Below are the code and all the weights of a small trained network. Each question names an input and a class and asks about switching units off, where a switched-off unit gives its printed mean instead of its output.

import numpy as np


def w(rows, s, z=0):
    codes = np.array(rows[::2]) - 128.0
    scale = np.full(codes.shape[1], s)
    scale[-1] = z or s
    return codes * scale


def norm(h):
    return h / np.sqrt((h * h).mean(-1, keepdims=True) + 1e-5)


def f(y):
    return y / 2 * (1 + np.tanh(0.7978845608 * (y + 0.044715 * y**3)))


def log_softmax(a):
    a = a - a.max(-1, keepdims=True)
    return a - np.log(np.exp(a).sum(-1, keepdims=True))


def net(x, mask):
    res = np.array(x, float).reshape(1, 3) / 4 @ E
    u = 0
    for l in range(3):
        y = f(norm(res) @ A[l][:, :-1].T + A[l][:, -1])
        res = res + np.where(mask[u : u + 11], y, B[l][:, -1]) @ B[l][:, :-1]
        u += 11
    return log_softmax(norm(res)[-1] @ U[:, :-1].T + U[:, -1])


A, B = {}, {}
E = w([
[89,152,95,217,77,15],'x0',
[94,145,220,126,86,109],'x1',
[124,120,137,253,110,168],'x2',
],0.003)
A[0] = w([
[131,88,144,115,117,84,27],'0.n1',
[151,119,83,202,124,136,106],'0.n2',
[124,132,164,102,68,110,52],'0.n3',
[113,115,119,244,101,70,44],'0.n4',
[121,118,218,176,103,177,138],'0.n5',
[140,128,156,97,137,222,106],'0.n6',
[116,139,202,225,106,145,139],'0.n7',
[129,137,26,173,102,204,49],'0.n8',
[120,150,137,217,121,83,101],'0.n9',
[123,116,246,254,118,202,1],'0.n10',
[132,114,169,125,134,87,77],'0.n11',
],0.0068,0.0016)
B[0] = w([
[133,169,168,141,100,108,121],'0.n1',
[147,184,79,185,189,70,178],'0.n2',
[107,110,122,107,191,62,138],'0.n3',
[132,151,94,143,30,208,240],'0.n4',
[131,166,172,109,148,251,201],'0.n5',
[170,96,44,76,31,169,198],'0.n6',
[190,51,245,161,90,174,224],'0.n7',
[92,81,149,131,237,103,171],'0.n8',
[145,86,108,120,33,155,206],'0.n9',
[147,254,178,246,55,190,253],'0.n10',
[108,123,119,102,139,78,130],'0.n11',
],0.0088,0.0049)
A[1] = w([
[119,162,227,118,229,139,175],'1.n1',
[70,152,173,119,148,53,79],'1.n2',
[34,122,96,135,132,91,87],'1.n3',
[81,16,179,161,76,140,88],'1.n4',
[173,175,227,188,82,141,51],'1.n5',
[106,170,63,209,45,111,2],'1.n6',
[109,149,236,95,127,45,127],'1.n7',
[147,99,139,125,131,126,153],'1.n8',
[106,110,129,227,255,126,34],'1.n9',
[136,85,128,63,143,234,144],'1.n10',
[136,114,94,187,178,122,147],'1.n11',
],0.0073,0.00089)
B[1] = w([
[254,97,69,177,110,175,134],'1.n1',
[70,208,76,166,183,126,134],'1.n2',
[117,193,92,161,183,155,130],'1.n3',
[88,129,188,41,150,106,156],'1.n4',
[55,176,178,93,45,153,253],'1.n5',
[180,249,128,192,97,193,218],'1.n6',
[85,228,109,96,157,79,143],'1.n7',
[124,117,125,117,115,126,129],'1.n8',
[180,99,241,89,210,44,145],'1.n9',
[172,72,23,168,25,26,214],'1.n10',
[156,160,177,88,133,51,136],'1.n11',
],0.0085,0.0053)
A[2] = w([
[50,94,187,92,141,147,4],'2.n1',
[102,149,101,208,96,209,69],'2.n2',
[116,114,126,142,118,108,94],'2.n3',
[116,125,138,135,161,159,81],'2.n4',
[113,101,117,205,123,110,138],'2.n5',
[142,95,189,151,90,215,90],'2.n6',
[130,48,178,109,227,134,62],'2.n7',
[87,115,130,186,121,106,134],'2.n8',
[120,151,179,219,58,254,104],'2.n9',
[103,70,109,91,179,95,103],'2.n10',
[149,90,98,124,152,199,106],'2.n11',
],0.0082,0.0011)
B[2] = w([
[92,116,167,69,126,105,120],'2.n1',
[156,118,180,108,105,119,190],'2.n2',
[141,120,124,99,141,164,126],'2.n3',
[168,156,116,53,125,101,122],'2.n4',
[158,154,127,34,102,140,132],'2.n5',
[184,232,100,134,113,119,185],'2.n6',
[178,94,190,153,148,99,129],'2.n7',
[195,153,117,2,148,166,128],'2.n8',
[179,197,194,174,68,219,254],'2.n9',
[156,145,165,138,89,133,135],'2.n10',
[93,122,123,163,81,60,129],'2.n11',
],0.013,0.012)
U = w([
[150,1,8,98,60,85,167],'0',
[54,44,157,108,199,188,2],'1',
[47,224,59,104,238,82,144],'2',
[205,59,212,141,245,54,134],'3',
[176,207,213,160,48,227,181],'4',
[37,114,191,55,146,121,62],'5',
[72,28,151,114,193,202,30],'6',
],0.0088,0.0062)

Each question gives the input, the list of numbers given to net, and the class t.
The units are the neurons (one row each of A and B). Each row of codes is followed by its name. A weight is (code - 128) times the scale printed after its matrix; where a second scale follows, it is the last column's (A, B and U).
mask holds one flag per neuron, layer by layer. A switched-off neuron (its flag False) gives its mean, the last column of its row in B, instead of its output. The means were averaged over made-up inputs and are rounded, as every weight is.
A unit's drop is (log p(t) with every unit on - log p(t) with that unit switched off) / (log p(t) with every unit on - log p(t) with every unit switched off).
most important unit: the unit with the biggest drop
k most important neurons: the k neurons with the biggest drops, biggest first
k most important neurons of layer l: the k neurons of layer l with the biggest drops, biggest first
input [3,-6,-4], class 3: most important unit => 0.n4
input [-7,6,-1], class 0: 2 most important neurons => [1.n10 0.n10]
input [1,-2,0], class 3: 2 most important neurons of layer 0 => [0.n8 0.n10]
input [4,-3,-6], class 2: 2 most important neurons of layer 0 => [0.n4 0.n10]
input [-4,-8,1], class 3: 4 most important neurons => [0.n8 0.n4 0.n9 1.n9]
input [0,-5,-4], class 0: 3 most important neurons of layer 0 => [0.n10 0.n2 0.n3]
input [7,4,-6], class 2: 3 most important neurons => [0.n10 0.n6 2.n9]
input [6,8,-4], class 5: 3 most important neurons of layer 2 => [2.n9 2.n6 2.n1]
input [-5,-5,2], class 0: 2 most important neurons => [0.n6 2.n9]
input [6,4,-5], class 2: 2 most important neurons => [0.n10 0.n6]
input [7,7,-5], class 2: 2 most important neurons => [0.n10 2.n9]
input [-7,-7,7], class 3: 2 most important neurons => [0.n8 0.n4]
input [-3,2,-6], class 0: 2 most important neurons => [0.n10 2.n9]
input [-8,-5,-6], class 0: most important neuron => [2.n9]
input [-1,2,-4], class 2: 4 most important neurons of layer 0 => [0.n10 0.n4 0.n5 0.n9]
input [3,1,-4], class 2: 2 most important neurons => [0.n10 0.n4]
input [0,-2,-6], class 2: 2 most important neurons of layer 2 => [2.n9 2.n2]
input [4,-6,-4], class 3: 2 most important neurons of layer 1 => [1.n9 1.n5]
input [-2,3,-6], class 2: 2 most important neurons of layer 1 => [1.n7 1.n2]
input [2,-8,3], class 3: most important unit => 0.n8
